Here is a tiny trained network, its code and every weight. The questions are about switching its units off for an input and a class, where a switched-off unit gives its printed mean instead of its output.

import numpy as np


def w(rows, s, z=0):
    codes = np.array(rows[::2]) - 128.0
    scale = np.full(codes.shape[1], s)
    scale[-1] = z or s
    return codes * scale


def f(y):
    return np.maximum(y, 0)


def log_softmax(a):
    a = a - a.max(-1, keepdims=True)
    return a - np.log(np.exp(a).sum(-1, keepdims=True))


def net(x, mask):
    res = np.array(x, float).reshape(1, 5) / 4 @ E
    y = f(res @ A[0][:, :-1].T + A[0][:, -1])
    res = res + np.where(mask, y, B[0][:, -1]) @ B[0][:, :-1]
    return log_softmax(res[-1] @ U[:, :-1].T + U[:, -1])


A, B = {}, {}
E = w([
[194,126,6,103,192,153,223],'x0',
[185,131,91,139,88,78,101],'x1',
[237,160,150,21,63,242,115],'x2',
[126,196,118,173,1,123,220],'x3',
[223,43,221,237,145,139,177],'x4',
],0.0077)
A[0] = w([
[198,117,77,78,161,172,195,89],'N0',
[231,103,132,135,89,138,110,214],'N1',
[153,75,96,98,188,59,59,73],'N2',
[125,138,190,120,70,170,48,101],'N3',
[82,136,84,124,21,106,162,77],'N4',
[109,127,227,83,83,140,88,83],'N5',
[179,52,157,204,105,171,150,40],'N6',
[217,142,178,25,66,203,114,42],'N7',
[70,167,85,74,137,76,97,45],'N8',
[111,159,136,144,59,105,202,51],'N9',
[152,65,134,74,189,141,89,47],'N10',
[104,126,124,151,76,85,176,120],'N11',
[137,61,136,122,211,185,56,153],'N12',
[54,163,82,230,156,49,109,123],'N13',
[100,185,81,64,126,157,82,27],'N14',
[160,207,79,157,64,125,167,180],'N15',
[106,164,139,103,184,172,124,253],'N16',
[200,173,124,69,122,254,137,68],'N17',
[115,137,200,94,120,225,116,137],'N18',
[89,202,121,114,118,141,129,233],'N19',
[190,91,178,192,141,144,170,55],'N20',
[135,117,109,38,190,81,73,113],'N21',
[168,159,59,141,175,117,215,54],'N22',
[111,98,152,221,173,133,150,165],'N23',
[120,149,121,168,68,166,204,74],'N24',
[205,86,204,153,160,101,164,97],'N25',
[69,142,209,187,72,108,72,195],'N26',
[169,87,191,161,138,121,142,54],'N27',
[52,83,114,149,191,49,204,99],'N28',
[174,137,199,177,142,150,155,33],'N29',
[74,194,72,82,98,92,83,35],'N30',
[150,91,138,130,181,152,78,25],'N31',
[138,64,75,86,174,194,217,84],'N32',
[40,135,143,108,150,189,160,248],'N33',
[71,156,107,103,135,169,124,52],'N34',
[92,159,177,154,81,172,235,55],'N35',
],0.0088,0.0061)
B[0] = w([
[128,214,107,248,156,64,106,207],'N0',
[154,49,98,122,89,89,216,237],'N1',
[136,140,204,161,100,204,118,188],'N2',
[158,199,113,237,179,69,102,204],'N3',
[119,66,183,145,152,202,84,187],'N4',
[117,215,82,183,193,68,127,198],'N5',
[61,120,74,109,72,145,115,195],'N6',
[84,139,246,94,101,113,214,236],'N7',
[69,139,94,158,57,170,167,177],'N8',
[89,87,177,110,199,153,97,177],'N9',
[98,133,208,169,146,198,100,181],'N10',
[172,112,197,139,166,167,87,180],'N11',
[159,120,202,188,142,184,142,232],'N12',
[137,132,226,51,96,78,233,234],'N13',
[48,98,88,114,42,153,134,173],'N14',
[167,52,174,174,180,168,115,223],'N15',
[206,86,77,134,86,176,190,218],'N16',
[99,166,215,88,134,38,225,228],'N17',
[168,139,134,119,111,53,191,210],'N18',
[155,100,104,180,70,176,171,216],'N19',
[43,106,57,133,53,162,116,198],'N20',
[133,99,187,224,120,191,110,197],'N21',
[103,225,114,254,174,122,69,188],'N22',
[157,116,83,97,58,97,186,215],'N23',
[109,105,181,147,188,194,60,185],'N24',
[55,88,56,112,44,183,111,209],'N25',
[193,193,64,222,194,115,104,254],'N26',
[55,155,98,179,49,163,97,174],'N27',
[147,196,210,60,137,73,231,214],'N28',
[27,101,81,151,70,147,159,170],'N29',
[32,92,57,160,47,150,147,184],'N30',
[56,157,226,143,104,196,112,161],'N31',
[119,216,98,245,141,92,128,198],'N32',
[215,82,69,186,73,138,177,222],'N33',
[85,167,115,139,44,158,153,151],'N34',
[101,68,205,165,189,189,95,186],'N35',
],0.0072,0.0091)
U = w([
[36,121,63,99,31,167,137,19],'0',
[93,161,211,55,118,31,198,28],'1',
[101,104,217,127,184,254,75,63],'2',
[103,240,73,184,191,56,104,82],'3',
[204,84,100,126,92,129,157,254],'4',
[239,84,38,66,132,129,135,204],'5',
],0.0082,0.0076)

Each question gives the input, the list of numbers given to net, and the class t.
The units are the neurons (one row each of A and B). Each row of codes is followed by its name. A weight is (code - 128) times the scale printed after its matrix; where a second scale follows, it is the last column's (A, B and U).
mask holds one flag per neuron, in row order. A switched-off neuron (its flag False) gives its mean, the last column of its row in B, instead of its output. The means were averaged over made-up inputs and are rounded, as every weight is.
A unit's drop is (log p(t) with every unit on - log p(t) with that unit switched off) / (log p(t) with every unit on - log p(t) with every unit switched off).
The circuit of an input: a set's keep is (log p(t) with only the set's units on - log p(t) with every unit switched off) / (log p(t) with every unit on - log p(t) with every unit switched off). Starting from the 12 units with the biggest drops (on a tie, the unit counted first), units are removed one at a time, each time the one whose removal leaves the highest keep (on an exact tie, the one counted first), for as long as the keep stays at least 0.8.
units of the circuit, in order: the units of the circuit, biggest drop first
k most important neurons: the k neurons with the biggest drops, biggest first
drop of u: that unit's drop, to one decimal
input [1,-5,-5,3,-3], class 1: units of the circuit, in order	[N13]
input [1,-7,-2,8,8], class 0: 2 most important neurons	[N20, N23]
input [-8,1,5,-6,-8], class 0: 3 most important neurons	[N14, N30, N8]
input [-7,-4,7,-7,-1], class 1: 3 most important neurons	[N18, N7, N17]
input [5,-5,4,4,1], class 3: units of the circuit, in order	[N0, N32]
input [6,3,3,3,-2], class 3: 2 most important neurons	[N0, N22]
input [-6,-8,7,-2,-6], class 4: 3 most important neurons	[N33, N16, N19]
input [-4,-1,1,8,-7], class 2: 2 most important neurons	[N4, N15]
input [8,-3,4,-7,3], class 3: 2 most important neurons	[N0, N32]
input [5,7,-6,6,-8], class 0: 2 most important neurons	[N30, N8]
input [0,5,8,-8,1], class 1: 2 most important neurons	[N17, N7]
input [7,4,-7,-3,-2], class 1: 3 most important neurons	[N13, N28, N26]
input [-8,0,6,1,-7], class 3: 3 most important neurons	[N3, N5, N26]
input [6,0,4,-3,-3], class 3: units of the circuit, in order	[N0]
input [-3,-8,-4,-6,3], class 4: 2 most important neurons	[N23, N33]
input [7,5,-2,5,-5], class 3: 2 most important neurons	[N22, N0]
input [8,-6,6,7,2], class 3: 2 most important neurons	[N0, N32]
input [-4,-1,-4,-6,6], class 0: drop of N25	0.3
input [5,0,-7,2,-5], class 1: drop of N28	0.7
input [-8,-7,-1,6,2], class 3: units of the circuit, in order	[N26]
input [-7,0,8,-8,-3], class 1: drop of N9	0.0
input [-7,5,1,-3,6], class 3: drop of N5	0.4
